How the units are linked:
GM na SL
GM ni FQ
GM pu PH
GM ku BT
GM ge PZ
TH na GJ
TH fo TZ
TH ni RN
TH pu TJ
TH ku ZG
TH ge JC
NS na QN
NS fo GN
NS ni ZN
NS pu HS
NS ku HQ
NS ge HR
HQ na ZJ
HQ fo NS
HQ ni GH
HQ pu LF
HQ ku GJ
HQ ge TZ
ZL na LF
ZL fo GG
ZL ni ZJ
ZL pu ZF
ZL ku TJ
ZL ge SD
HN na HC
HN fo HF
HN ni CJ
HN pu BL
HN ku TD
HN ge CR
QN na FG
QN fo BM
QN ni TD
QN pu CC
QN ku ZJ
QN ge NS
TD na QR
TD fo HN
TD ni GG
TD pu JH
TD ku LZ
TD ge ZN
QR na CP
QR fo HC
QR ni HS
QR pu TC
QR ku FJ
QR ge TD
LT na SG
LT ni GM
LT pu HF
LT ku GZ
LT ge RM
PZ na GM
PZ ni SF
PZ pu SG
PZ ku MR
PZ ge ZP
SF na FQ
SF ni RM
SF pu SL
SF ku RT
SF ge LM
JH na TC
JH fo BL
JH ni CP
JH pu NB
JH ku FT
JH ge FG
BC na NT
BC fo FJ
BC ni CN
BC pu JC
BC ku CQ
BC ge MQ
RG na LM
RG ni BS
RG pu PZ
RG ku HC
RG ge HF
CN na JB
CN fo LF
CN ni NJ
CN pu FR
CN ku JJ
CN ge TJ
ZH na RT
ZH fo LM
ZH ni DC
ZH pu BT
ZH ku CP
ZH ge HC
DM na HZ
DM fo ZQ
DM ni QZ
DM pu QQ
DM ge NH
QC na CQ
QC fo MQ
QC ni ZR
QC pu DM
QC ge JL
BS na ML
BS ni JP
BS pu SF
BS ku JT
BS ge PH
RR na FL
RR fo DN
RR ni CM
RR pu HQ
RR ku FR
RR ge ZF
FL na GH
FL fo TR
FL ni PN
FL pu ZJ
FL ku RN
FL ge RR
ZQ na JC
ZQ fo FT
ZQ ni NT
ZQ pu SB
ZQ ku DM
ZQ ge NJ
SB na TL
SB fo PN
SB ni TH
SB pu MQ
SB ku QQ
SB ge QP
FM na GS
FM fo FR
FM ni FF
FM pu NQ
FM ge QZ
RM na LT
RM ni PZ
RM pu ZD
RM ku ZS
RM ge ML
GD na TZ
GD fo TC
GD ni RR
GD pu SD
GD ku JC
GD ge FT
NH na DM
NH fo NJ
NH ni CQ
NH pu FF
NH ge HH
JB na QP
JB fo LS
JB ni ZQ
JB pu RN
JB ku ZT
JB ge CN
ZS na GZ
ZS fo RM
ZS ni MR
ZS pu CR
ZS ku RP
ZS ge DC
TC na HR
TC fo MR
TC ni DN
TC pu LD
TC ku GD
TC ge JH
BT na GN
BT fo GM
BT ni JZ
BT pu CJ
BT ku HR
BT ge MR
FJ na ZF
FJ fo QR
FJ ni LF
FJ pu GD
FJ ku BC
FJ ge LZ
RN na BQ
RN fo FL
RN ni SB
RN pu DG
RN ku GS
RN ge FR
GH na LZ
GH fo ZN
GH ni SD
GH pu LC
GH ku BQ
GH ge FL
TZ na HQ
TZ fo HR
TZ ni FL
TZ pu ZL
TZ ku TH
TZ ge GD
ZP na PZ
ZP ni LM
ZP pu LT
ZP ku BL
ZP ge JP
DC na ZS
DC fo ML
DC ni BL
DC pu JZ
DC ku CC
DC ge JT
GZ na QB
GZ fo LT
GZ ni BT
GZ pu HN
GZ ku NB
GZ ge ZS
SG na PH
SG ni SL
SG pu RG
SG ku QB
SG ge LT
NJ na ZQ
NJ fo LC
NJ ni BC
NJ pu QP
NJ ku NH
NJ ge DG
TJ na CN
TJ fo ZL
TJ ni DG
TJ pu NT
TJ ku ZR
TJ ge TL
TL na TJ
TL fo SD
TL ni GJ
TL pu BC
TL ku QL
TL ge SB
TR na ZN
TR fo JZ
TR ni NB
TR pu QN
TR ku FL
TR ge DN
LC na FT
LC fo FG
LC ni FJ
LC pu CM
LC ku NJ
LC ge ZJ
CR na HN
CR fo ZD
CR ni QB
CR pu QF
CR ku ZN
CR ge JZ
LF na LS
LF fo HS
LF ni LC
LF pu RR
LF ku CN
LF ge ZL
ZR na JJ
ZR fo TJ
ZR ni HH
ZR pu QZ
ZR ge QL
HR na NS
HR fo BT
HR ni TR
HR pu GG
HR ku TZ
HR ge TC
JP na ZP
JP ni RG
JP pu RM
JP ku QF
JP ge TN
CQ na QZ
CQ fo BC
CQ ni JJ
CQ pu HZ
CQ ge QC
QB na CJ
QB fo SG
QB ni GN
QB pu HC
QB ku LD
QB ge GZ
HS na CC
HS fo JT
HS ni FG
HS pu DN
HS ku LF
HS ge GG
JZ na CR
JZ fo FQ
JZ ni GZ
JZ pu BM
JZ ku TR
JZ ge RT
FF na QQ
FF fo QP
FF ni HZ
FF pu JL
FF ge ZT
MQ na BC
MQ fo LZ
MQ ni TJ
MQ pu ZQ
MQ ku QC
MQ ge BQ
ZN na TD
ZN fo CR
ZN ni LD
ZN pu FG
ZN ku GH
ZN ge TR
NB na LD
NB fo GZ
NB ni HR
NB pu TD
NB ku PN
NB ge RP
QQ na QL
QQ fo SB
QQ ni ZG
QQ pu QC
QQ ge FF
SD na ZL
SD fo LD
SD ni HQ
SD pu FJ
SD ku TL
SD ge PN
DN na TR
DN fo RT
DN ni RP
DN pu NS
DN ku RR
DN ge CP
GS na JL
GS fo RN
GS ni QQ
GS pu HH
GS ge FM
ZT na FF
ZT fo JB
ZT ni DM
ZT pu GS
ZT ge JJ
ZD na HF
ZD ni SG
ZD pu JP
ZD ku CR
ZD ge FQ
BM na QF
BM fo TN
BM ni HN
BM pu DC
BM ku QN
BM ge GN
CP na DN
CP fo ZH
CP ni CC
CP pu HR
CP ku ZF
CP ge QR
QP na SB
QP fo CM
QP ni JC
QP pu BQ
QP ku FF
QP ge JB
FT na GD
FT fo JH
FT ni ZF
FT pu PN
FT ku ZQ
FT ge LC
GJ na DG
GJ fo HQ
GJ ni BQ
GJ pu CN
GJ ku NQ
GJ ge TH
NQ na HH
NQ fo GJ
NQ ni JL
NQ pu JJ
NQ ge ZG
NT na FR
NT fo ZF
NT ni JB
NT pu TH
NT ku QZ
NT ge BC
QL na ZR
QL fo TL
QL ni NQ
QL pu CQ
QL ge QQ
ZF na RR
ZF fo CP
ZF ni LS
ZF pu TZ
ZF ku NT
ZF ge FJ
SL na TN
SL ni ZD
SL pu BS
SL ku GN
SL ge GM
TN na JP
TN ni HF
TN pu ML
TN ku BM
TN ge SL
GN na BM
GN fo SL
GN ni CR
GN pu JT
GN ku NS
GN ge BT
ZJ na LC
ZJ fo QN
ZJ ni LZ
ZJ pu LS
ZJ ku DG
ZJ ge HQ
FR na RN
FR fo RR
FR ni QP
FR pu GJ
FR ku FM
FR ge NT
LD na GG
LD fo QB
LD ni NS
LD pu QR
LD ku SD
LD ge NB
ML na RM
ML ni ZP
ML pu FQ
ML ku DC
ML ge BS
LS na CM
LS fo CC
LS ni FT
LS pu FL
LS ku JB
LS ge LF
HF na RG
HF ni PH
HF pu ZP
HF ku HN
HF ge ZD
ZG na NQ
ZG fo TH
ZG ni GS
ZG pu ZR
ZG ge HZ
QZ na FM
QZ fo NT
QZ ni ZT
QZ pu ZG
QZ ge CQ
PH na BS
PH ni TN
PH pu LM
PH ku CJ
PH ge SG
HC na ZH
HC fo RG
HC ni JT
HC pu MR
HC ku QR
HC ge HN
HZ na ZG
HZ fo JC
HZ ni FM
HZ pu QL
HZ ge DM
MR na BT
MR fo PZ
MR ni RT
MR pu QB
MR ku TC
MR ge BL
HH na NH
HH fo DG
HH ni QC
HH pu ZT
HH ge NQ
JL na QC
JL fo BQ
JL ni QL
JL pu NH
JL ge GS
RT na JZ
RT fo SF
RT ni ZS
RT pu GN
RT ku DN
RT ge ZH
CJ na JT
CJ fo PH
CJ ni BM
CJ pu ZH
CJ ku GG
CJ ge QB
CC na RP
CC fo DC
CC ni JH
CC pu TR
CC ku LS
CC ge HS
CM na PN
CM fo RP
CM ni GD
CM pu GH
CM ku QP
CM ge LS
PN na SD
PN fo NB
PN ni TZ
PN pu LZ
PN ku SB
PN ge CM
DG na NJ
DG fo ZJ
DG ni MQ
DG pu JB
DG ku HH
DG ge GJ
BQ na MQ
BQ fo GH
BQ ni TL
BQ pu NJ
BQ ku JL
BQ ge RN
FQ na ZD
FQ ni LT
FQ pu TN
FQ ku JZ
FQ ge SF
LZ na FJ
LZ fo TD
LZ ni ZL
LZ pu FT
LZ ku MQ
LZ ge GH
JT na DC
JT fo BS
JT ni QF
JT pu RT
JT ku HS
JT ge CJ
BL na MR
BL fo ZP
BL ni ZH
BL pu GZ
BL ku JH
BL ge QF
JJ na ZT
JJ fo CN
JJ ni NH
JJ pu FM
JJ ge ZR
LM na SF
LM ni ML
LM pu GM
LM ku ZH
LM ge RG
JC na TH
JC fo GD
JC ni FR
JC pu TL
JC ku HZ
JC ge ZQ
GG na HS
GG fo CJ
GG ni QN
GG pu CP
GG ku ZL
GG ge LD
RP na NB
RP fo ZS
RP ni TC
RP pu ZN
RP ku CM
RP ge CC
FG na JH
FG fo QF
FG ni QR
FG pu RP
FG ku LC
FG ge QN
QF na BL
QF fo JP
QF ni HC
QF pu ZS
QF ku FG
QF ge BM

The rows follow the links: the fewer symbols apart two units are, the more alike their rows tend to be.

Each row is also shifted at random along 3 hidden directions that mean nothing.

Some units, each with a row of numbers:
SD: 19;6;-28;-2;-15;10;9;-41;17;55;11;2;6;-23;3;5;30;2;13;17;30;1;30;-20;24;28;-3;3;10;40;-3;1;-22;-21;14;16;-1;27;8;4;4
RT: 85;6;44;-27;18;16;-15;53;5;-34;21;-22;1;42;-11;-33;-40;-4;-12;-33;11;-4;-11;-13;1;-19;-32;-24;-5;-48;14;-17;36;0;22;-26;4;-22;-10;-8;-14
LZ: 79;-15;-11;23;16;20;4;3;3;-51;-24;-35;-4;-18;-48;13;11;29;-15;-4;15;-6;-5;-50;-35;-20;20;29;14;-26;-12;13;-23;-9;34;3;-28;7;24;-32;-12
QR: 15;-20;1;-13;-1;22;-14;-31;-13;-26;-21;23;-1;-41;60;-8;11;61;-53;-1;13;-19;28;59;-28;90;3;-34;-10;-5;-4;29;10;32;-5;30;-50;-7;-46;-13;-50
RM: 64;-2;-28;-29;-25;4;2;-21;21;41;-1;47;-1;22;-36;6;-6;9;12;-26;4;18;29;14;-5;0;-24;16;-15;25;17;4;17;-15;11;-19;8;-16;14;1;6
JC: -164;30;-18;30;-2;-65;-26;-34;6;-23;29;-18;-35;30;25;30;2;-16;45;20;-32;14;-30;27;27;-82;15;-11;-5;9;3;-22;13;-8;-68;-34;43;35;18;14;96
GN: -34;5;2;-38;2;-14;-3;-45;-25;15;2;54;15;-51;36;-3;46;13;4;-15;-37;16;-11;60;39;-5;-18;-25;-23;34;58;-4;-23;22;-45;-17;-24;-20;-12;17;3
RR: 57;28;-37;-1;20;-1;-44;-82;27;-65;4;-4;-21;25;29;23;10;-12;5;24;6;-29;58;28;22;-13;8;11;12;-7;8;-4;2;-21;-15;16;1;40;11;14;26
TZ: -1;26;-2;24;9;-34;13;7;-14;-4;35;-20;-9;10;-33;55;7;-48;26;21;-31;20;-58;-19;25;-46;6;28;27;-18;13;-49;11;-5;10;3;29;26;59;21;54
BL: 75;14;6;-40;-7;-5;-21;-32;-36;1;-33;40;3;-2;28;-36;-5;45;2;-10;-35;-3;-11;76;-33;1;-12;-24;-27;36;29;30;24;26;3;-31;-17;-17;-19;-27;15
NT: -54;2;-13;2;19;15;-23;-49;-9;-40;-17;-14;31;0;-6;-45;-34;31;-30;23;32;-30;45;61;-8;16;26;-9;-9;-24;-45;13;25;23;2;-20;-42;30;-35;6;-39
QC: -29;-20;25;21;4;28;19;55;2;-30;5;-41;7;-3;-8;-8;-4;-11;-28;21;16;-3;2;-48;-18;26;29;2;16;-32;-45;0;-3;-1;10;23;-30;8;-27;-13;-34
JL: -24;-16;46;20;10;20;15;75;8;-23;22;-55;9;6;-24;1;0;-14;-15;1;19;1;-21;-56;12;20;18;3;27;-48;-55;-12;-15;-1;5;12;-16;15;-6;20;-26
HN: -2;0;3;-23;8;6;26;5;7;-58;-19;26;17;-32;20;-36;8;26;-26;-22;15;-23;12;-20;-13;18;-12;-18;-6;-33;6;9;-30;-4;-16;-8;-37;-11;-27;-7;-33
DM: -37;-5;9;22;-2;12;2;20;-45;8;-17;-18;7;2;0;-2;-29;7;-19;-1;-5;-12;-14;32;-17;37;16;-10;-4;0;-49;3;31;44;-9;15;-2;29;13;2;-11
GJ: 56;5;-3;2;-11;2;13;28;-47;-3;-1;-29;29;-36;-16;-22;15;9;-22;26;-19;-9;-40;11;10;-1;9;6;-20;5;-51;-7;-19;23;15;-18;-18;16;3;-14;-22
HZ: -1;4;-12;25;1;-9;-25;-76;-20;-5;2;15;9;-49;62;24;-4;22;3;61;-14;-13;32;116;13;42;23;-58;12;43;-21;9;17;31;-58;1;-7;60;-26;5;12
ZG: 120;-11;37;25;-12;-5;19;59;-34;-11;12;-52;10;7;-11;8;-12;-14;7;2;-3;9;-46;-33;3;-9;36;-4;15;-5;-54;-29;13;7;4;10;15;12;-2;-3;13
GS: 92;-4;29;16;5;14;11;51;6;-26;13;-55;7;25;-3;4;-19;-27;-1;6;18;-15;-12;-38;8;4;9;-12;10;-40;-40;-11;11;-1;-9;2;3;12;-23;-3;-12
QL: 119;13;16;25;-8;1;16;15;31;48;-2;-23;-29;-11;13;17;16;-3;39;22;-13;25;-6;-46;-2;-15;28;-16;18;9;-42;-14;-7;-32;-30;6;31;33;-12;-4;3
NQ: -39;5;10;40;-10;-35;16;12;-34;-4;20;-23;-10;-21;13;22;44;-30;0;20;-19;8;-20;-11;25;-4;16;-16;4;16;-20;-14;-19;-4;-28;7;-4;28;15;29;13
JB: -139;-17;-16;0;-6;30;-3;5;-11;76;-13;-19;37;25;-16;-43;-45;15;3;13;19;2;24;36;-2;31;7;-1;-16;24;-49;-23;22;22;18;-31;-8;9;-13;-11;-54
ZR: 5;-9;24;22;-15;5;16;42;37;45;3;-28;-20;-1;5;8;7;18;29;7;-8;10;4;-59;-3;-15;22;-11;19;20;-26;19;-17;-29;-14;16;18;22;-8;-2;5
JJ: -37;-67;38;14;-17;50;17;71;-17;79;-19;-25;25;13;-42;-17;-38;25;-24;-15;18;13;4;-20;-40;86;22;-9;23;-3;-71;-15;10;18;32;16;-8;14;-17;-25;-67
RN: -42;-21;12;-3;-13;34;-1;19;-2;-37;-3;-30;39;-4;-4;-30;-12;-6;-35;0;33;-14;4;-6;34;20;10;6;2;-31;-35;-37;0;1;12;-7;-19;-4;-12;20;-26
QF: 4;50;-5;-2;-1;-38;-19;-27;-14;-27;-12;19;-51;3;46;-6;27;14;28;-2;-54;-7;-19;15;-26;-57;-18;3;-11;14;58;43;-3;0;-22;-17;3;8;1;-24;48
LM: 18;-13;0;-18;4;2;-1;4;3;-37;-4;16;-5;40;-51;11;-39;3;-8;-33;10;-5;-18;-22;-35;-1;-10;43;-20;-40;28;19;27;-20;43;4;19;-40;27;-16;-17
CM: -142;7;-26;3;-10;-5;-22;-43;33;37;17;10;9;19;-11;13;-2;-27;29;13;2;17;28;15;34;-4;11;22;29;41;16;-18;9;-21;-10;21;34;23;14;36;34
DN: -38;-17;18;3;4;33;-14;49;20;-48;18;-17;11;32;2;28;-45;-27;2;-20;13;-7;1;-13;8;7;-10;3;22;-46;9;-19;24;-23;-13;10;9;-28;-15;3;-13
MQ: -105;44;-51;3;19;-10;-18;-88;43;-82;4;-11;-14;-40;69;2;51;10;-15;54;-8;-16;31;18;39;-43;-5;-18;-24;25;-6;9;-25;-2;-40;-25;-25;46;-14;20;14
NJ: 46;42;23;27;4;-50;-4;7;2;-15;-7;-36;-46;27;5;30;27;-11;28;11;-48;32;-62;-35;-55;-101;20;14;-9;-14;14;23;-4;-28;-13;-17;36;31;13;-51;97
SF: -3;-23;-10;-20;7;12;-10;0;11;-35;1;10;9;42;-36;-2;-25;-4;-3;-35;22;-15;5;18;16;19;-24;24;-10;-35;27;-8;30;14;27;-5;-12;-17;27;2;-6

From each start, follow one symbol. Which unit do you reach?
Answer with the unit's name.
108;27;-17;-1;3;-26;-20;-47;-36;-9;-15;2;13;-31;32;-34;6;7;-18;33;-3;-6;9;72;29;14;6;-30;-12;43;-18;-10;-3;39;-19;-12;-15;11;-5;15;-10
pu -> TJ
21;29;8;14;-6;-18;5;-40;33;33;-7;1;-19;-2;26;-7;49;8;26;36;-2;19;29;-37;-15;-58;1;-38;13;41;-5;28;-42;-13;-14;-15;12;34;-18;-17;8
pu -> NT
-103;39;-3;-2;-13;-15;24;-6;-21;-9;-4;-21;7;-30;37;-7;49;1;-7;36;-24;18;-37;9;9;-45;3;-3;-26;11;-23;-5;-31;20;-10;-16;7;29;1;-12;9
na -> NJ
37;-6;5;-7;19;1;-9;-47;-44;4;-1;45;10;-35;51;7;0;4;-17;4;-6;-4;8;64;48;59;-16;-34;15;28;14;-10;15;33;-25;7;-36;2;-26;23;-21
pu -> GG
15;9;17;-30;-11;-19;24;33;-25;-11;-17;11;-15;-21;3;-4;21;9;0;-37;-44;16;-44;-23;-27;-25;-19;0;-5;0;34;24;-39;10;4;-11;6;-35;13;-4;17
fo -> TN
66;4;-50;5;6;5;-25;-53;-43;-4;-31;15;0;-1;5;13;-20;30;3;15;-33;-6;6;60;-17;43;-5;-2;4;28;-7;20;16;28;37;13;-10;31;10;-21;22
pu -> PN
-40;14;-12;10;-9;-8;1;-27;21;50;26;9;11;-25;10;5;29;-13;0;22;22;5;25;-13;49;-16;20;-21;-9;50;-19;-12;-21;-14;-31;-10;5;37;-18;14;-7
na -> TJ
14;33;-18;14;-4;-5;-6;-54;38;33;21;17;13;-7;-8;13;15;-25;21;19;2;21;11;2;34;-23;-2;27;8;21;9;-12;1;-27;-6;0;35;-1;21;20;27
fo -> NB
-32;-4;13;7;7;22;6;27;6;59;-21;7;0;7;-25;-36;-6;27;13;15;17;15;19;-3;-46;5;9;-8;-14;29;-31;30;5;-4;23;-20;2;16;-7;-10;-25
na -> JB
-24;24;22;24;-21;-20;-20;1;44;28;9;0;-13;36;22;43;-11;-17;37;1;1;39;4;-4;9;-21;-4;-9;23;9;39;-19;32;-30;-27;14;45;-8;-22;8;24
ni -> TC
-72;9;-7;25;-3;-12;17;3;29;46;-6;-36;-41;30;-48;28;0;-12;36;-12;-8;27;-14;-73;-25;-42;6;33;20;15;4;7;-8;-34;32;6;51;18;33;-22;28
fo -> HS
29;33;0;15;9;-2;-35;-61;22;-65;2;-14;-13;16;46;-32;-15;5;-8;40;-2;-18;50;44;11;-26;7;-34;-22;-6;-20;11;17;3;-35;-23;-8;45;-16;7;20
ge -> NT
-11;14;-11;17;2;-1;-1;-25;-10;-42;13;-14;20;-36;16;-14;34;-3;-6;28;5;-24;21;-15;24;-12;8;-7;-9;-19;-23;-13;-16;-1;-15;-8;-39;39;-19;15;-6
ge -> RN
